Here is a tiny trained network, its code and every weight. The questions are about switching its units off for an input and a target symbol, where a switched-off unit gives its printed mean instead of its output.

import numpy as np


def w(rows, s, z=0):
    codes = np.array(rows[::2]) - 128.0
    scale = np.full(codes.shape[1], s)
    scale[-1] = z or s
    return codes * scale


def norm(h):
    return h / np.sqrt((h * h).mean(-1, keepdims=True) + 1e-5)


def softmax(a):
    e = np.exp(a - a.max(-1, keepdims=True))
    return e / e.sum(-1, keepdims=True)


def log_softmax(a):
    a = a - a.max(-1, keepdims=True)
    return a - np.log(np.exp(a).sum(-1, keepdims=True))


def net(x, mask):
    ids = ['ΔΨαβεζλμπτ'.index(c) for c in x.split()]
    T = len(ids)
    res = E[ids] + P[:T]
    u = 0
    for l in range(3):
        r = norm(res)
        for j in range(2):
            rows = slice(4 * j, 4 * j + 4)
            q, k, v = (r @ M[l][rows].T for M in (Q, K, V))
            z = softmax(np.where(np.tri(T) > 0, q @ k.T / 4**0.5, -1e9)) @ v
            o = O[l][rows]
            res = res + np.where(mask[u + j], z, o[:, -1]) @ o[:, :-1]
        u += 2
    return log_softmax(norm(res)[-1] @ U[:, :-1].T + U[:, -1])


Q, K, V, O = {}, {}, {}, {}
E = w([
[195,185,77,77,39],'Δ',
[143,186,128,192,55],'Ψ',
[153,156,239,79,123],'α',
[121,104,86,201,74],'β',
[42,21,254,130,116],'ε',
[205,64,172,198,195],'ζ',
[110,109,68,139,134],'λ',
[201,141,49,96,160],'μ',
[74,81,147,81,130],'π',
[140,125,168,239,137],'τ',
],0.0097)
P = w([
[4,70,172,68,201],'0',
[211,80,139,150,48],'1',
[215,85,134,151,41],'2',
[219,78,141,152,35],'3',
[222,82,139,161,24],'4',
[221,77,140,166,33],'5',
[236,78,137,166,26],'6',
[232,80,140,164,27],'7',
[243,78,130,175,24],'8',
],0.0043)
Q[0] = w([
[237,72,158,150,172],'0.h1',
[69,91,89,3,136],'0.h1',
[223,166,248,121,169],'0.h1',
[100,168,121,181,101],'0.h1',
[182,179,167,105,162],'0.h2',
[154,204,116,233,79],'0.h2',
[141,139,38,185,180],'0.h2',
[177,76,174,156,117],'0.h2',
],0.015)
K[0] = w([
[15,184,80,109,209],'0.h1',
[143,41,166,31,105],'0.h1',
[89,250,182,130,244],'0.h1',
[167,155,132,188,107],'0.h1',
[150,153,138,175,180],'0.h2',
[48,235,132,106,198],'0.h2',
[105,174,35,116,118],'0.h2',
[99,74,125,131,219],'0.h2',
],0.014)
V[0] = w([
[145,108,140,103,132],'0.h1',
[82,197,197,134,180],'0.h1',
[104,75,162,129,68],'0.h1',
[201,3,152,42,90],'0.h1',
[171,96,158,132,65],'0.h2',
[135,116,152,150,139],'0.h2',
[99,164,65,81,145],'0.h2',
[126,228,118,173,102],'0.h2',
],0.0062)
O[0] = w([
[155,112,134,130,143,145],'0.h1',
[131,205,99,158,209,105],'0.h1',
[192,158,165,112,93,223],'0.h1',
[255,50,189,108,122,240],'0.h1',
[154,139,174,78,92,185],'0.h2',
[145,154,119,112,118,159],'0.h2',
[80,77,126,169,143,42],'0.h2',
[38,133,112,86,133,2],'0.h2',
],0.0056,0.004)
Q[1] = w([
[166,112,103,103,149],'1.h1',
[140,106,93,180,59],'1.h1',
[95,60,46,69,132],'1.h1',
[94,206,88,109,87],'1.h1',
[86,164,147,127,230],'1.h2',
[155,178,107,86,2],'1.h2',
[116,142,117,105,81],'1.h2',
[166,147,106,253,77],'1.h2',
],0.015)
K[1] = w([
[140,121,85,113,165],'1.h1',
[101,97,99,168,89],'1.h1',
[217,62,88,153,139],'1.h1',
[161,172,87,127,61],'1.h1',
[159,156,150,174,66],'1.h2',
[8,158,124,69,148],'1.h2',
[63,120,152,103,146],'1.h2',
[110,139,142,145,245],'1.h2',
],0.016)
V[1] = w([
[67,99,151,98,113],'1.h1',
[151,107,113,140,141],'1.h1',
[106,207,161,58,87],'1.h1',
[205,71,133,2,142],'1.h1',
[198,143,197,116,149],'1.h2',
[133,182,185,127,21],'1.h2',
[135,133,137,250,144],'1.h2',
[78,219,175,150,215],'1.h2',
],0.0057)
O[1] = w([
[130,135,88,158,89,121],'1.h1',
[108,110,100,130,157,141],'1.h1',
[146,248,176,94,79,102],'1.h1',
[59,195,1,115,183,216],'1.h1',
[237,128,94,122,183,255],'1.h2',
[186,242,158,70,100,120],'1.h2',
[193,71,183,174,32,134],'1.h2',
[115,186,150,241,139,100],'1.h2',
],0.0052,0.0037)
Q[2] = w([
[165,59,212,80,181],'2.h1',
[176,172,150,64,132],'2.h1',
[177,57,89,131,207],'2.h1',
[173,124,101,152,223],'2.h1',
[6,163,126,120,203],'2.h2',
[149,122,123,134,104],'2.h2',
[139,135,194,133,160],'2.h2',
[132,143,124,182,89],'2.h2',
],0.013)
K[2] = w([
[247,108,215,91,114],'2.h1',
[119,170,229,107,175],'2.h1',
[237,62,137,196,129],'2.h1',
[211,158,121,209,166],'2.h1',
[249,144,98,163,2],'2.h2',
[90,124,129,112,148],'2.h2',
[136,96,168,172,135],'2.h2',
[68,103,134,138,96],'2.h2',
],0.011)
V[2] = w([
[66,163,123,156,185],'2.h1',
[138,99,142,97,122],'2.h1',
[205,131,201,137,42],'2.h1',
[157,142,130,150,95],'2.h1',
[106,85,211,69,118],'2.h2',
[47,12,158,102,186],'2.h2',
[199,140,184,33,59],'2.h2',
[2,206,101,37,132],'2.h2',
],0.006)
O[2] = w([
[215,121,113,117,113,38],'2.h1',
[104,105,155,133,118,155],'2.h1',
[3,141,69,138,188,253],'2.h1',
[100,155,106,123,146,161],'2.h1',
[109,148,202,121,136,160],'2.h2',
[98,230,141,47,76,170],'2.h2',
[99,80,210,122,193,149],'2.h2',
[237,61,204,126,19,90],'2.h2',
],0.0061,0.0056)
U = w([
[129,248,204,54,170,130],'Δ',
[67,74,93,173,38,240],'Ψ',
[31,73,227,105,149,136],'α',
[216,176,60,63,18,123],'β',
[200,25,170,10,108,3],'ε',
[149,189,183,204,18,121],'ζ',
[248,80,145,188,215,210],'λ',
[113,145,2,84,215,170],'μ',
[85,158,152,249,133,88],'π',
[77,19,49,100,93,46],'τ',
],0.0084,0.0014)

Each question gives the input, a string of symbols that net reads in full, and the target symbol t.
The units are the heads (4 rows each of Q, K, V and O). Each row of codes is followed by its name. A weight is (code - 128) times the scale printed after its matrix; where a second scale follows, it is the last column's (O and U).
mask holds one flag per head, layer by layer. A switched-off head (its flag False) gives its mean, the last column of its rows in O, instead of its output. The means were averaged over made-up inputs and are rounded, as every weight is.
A unit's drop is (log p(t) with every unit on - log p(t) with that unit switched off) / (log p(t) with every unit on - log p(t) with every unit switched off).
The circuit of an input: a set's keep is (log p(t) with only the set's units on - log p(t) with every unit switched off) / (log p(t) with every unit on - log p(t) with every unit switched off). Starting from all 6 units, units are removed one at a time, each time the one whose removal leaves the highest keep (on an exact tie, the one counted first), for as long as the keep stays at least 0.8.
units of the circuit, in order: the units of the circuit, biggest drop first
most important unit: the unit with the biggest drop
which heads matter: for each layer, one digit per head in row order, 1 if its drop is at least 0.15 and else 0, layers parted by /
drop of u: that unit's drop, to one decimal
input μ Ψ Δ μ λ ζ λ, target τ: most important unit : 0.h1
input ε β Δ β π α Δ, target Δ: which heads matter : 00 / 00 / 01
input β ζ λ, target α: which heads matter : 10 / 11 / 01
input α λ μ ε λ, target λ: units of the circuit, in order : (2.h2; 1.h2)
input β λ ε α, target α: units of the circuit, in order : (2.h2; 2.h1)
input ζ β β π α τ π, target μ: which heads matter : 00 / 10 / 11
input α ε ζ Ψ ζ π μ β, target λ: which heads matter : 00 / 11 / 01
input α ζ ε π, target λ: units of the circuit, in order : (1.h2; 2.h2; 0.h1)
input Δ ε μ λ β μ Δ ζ ε, target ε: which heads matter : 11 / 11 / 00
input π ζ λ, target β: units of the circuit, in order : (2.h2; 1.h1)
input τ ζ ε ε ζ Ψ τ Δ β, target π: which heads matter : 00 / 11 / 01
input ζ ζ π, target μ: which heads matter : 00 / 10 / 01
input ζ Δ α, target μ: which heads matter : 00 / 00 / 01
input ζ β Ψ τ, target μ: units of the circuit, in order : (2.h2)
input ε π μ, target Δ: which heads matter : 00 / 00 / 01
input Δ λ Δ, target ε: units of the circuit, in order : (2.h2; 0.h1)
input α α μ π, target λ: which heads matter : 00 / 01 / 01
input β λ Δ ε α Δ ε ζ, target α: which heads matter : 10 / 10 / 11
input Δ ζ λ Ψ ζ, target ε: units of the circuit, in order : (1.h2; 0.h2; 0.h1)
input μ π ζ μ Ψ μ β, target τ: units of the circuit, in order : (1.h2)
input Δ λ β π λ α λ, target ε: drop of 2.h2 : 0.4
input Δ α ζ π β, target ε: drop of 1.h2 : 0.4
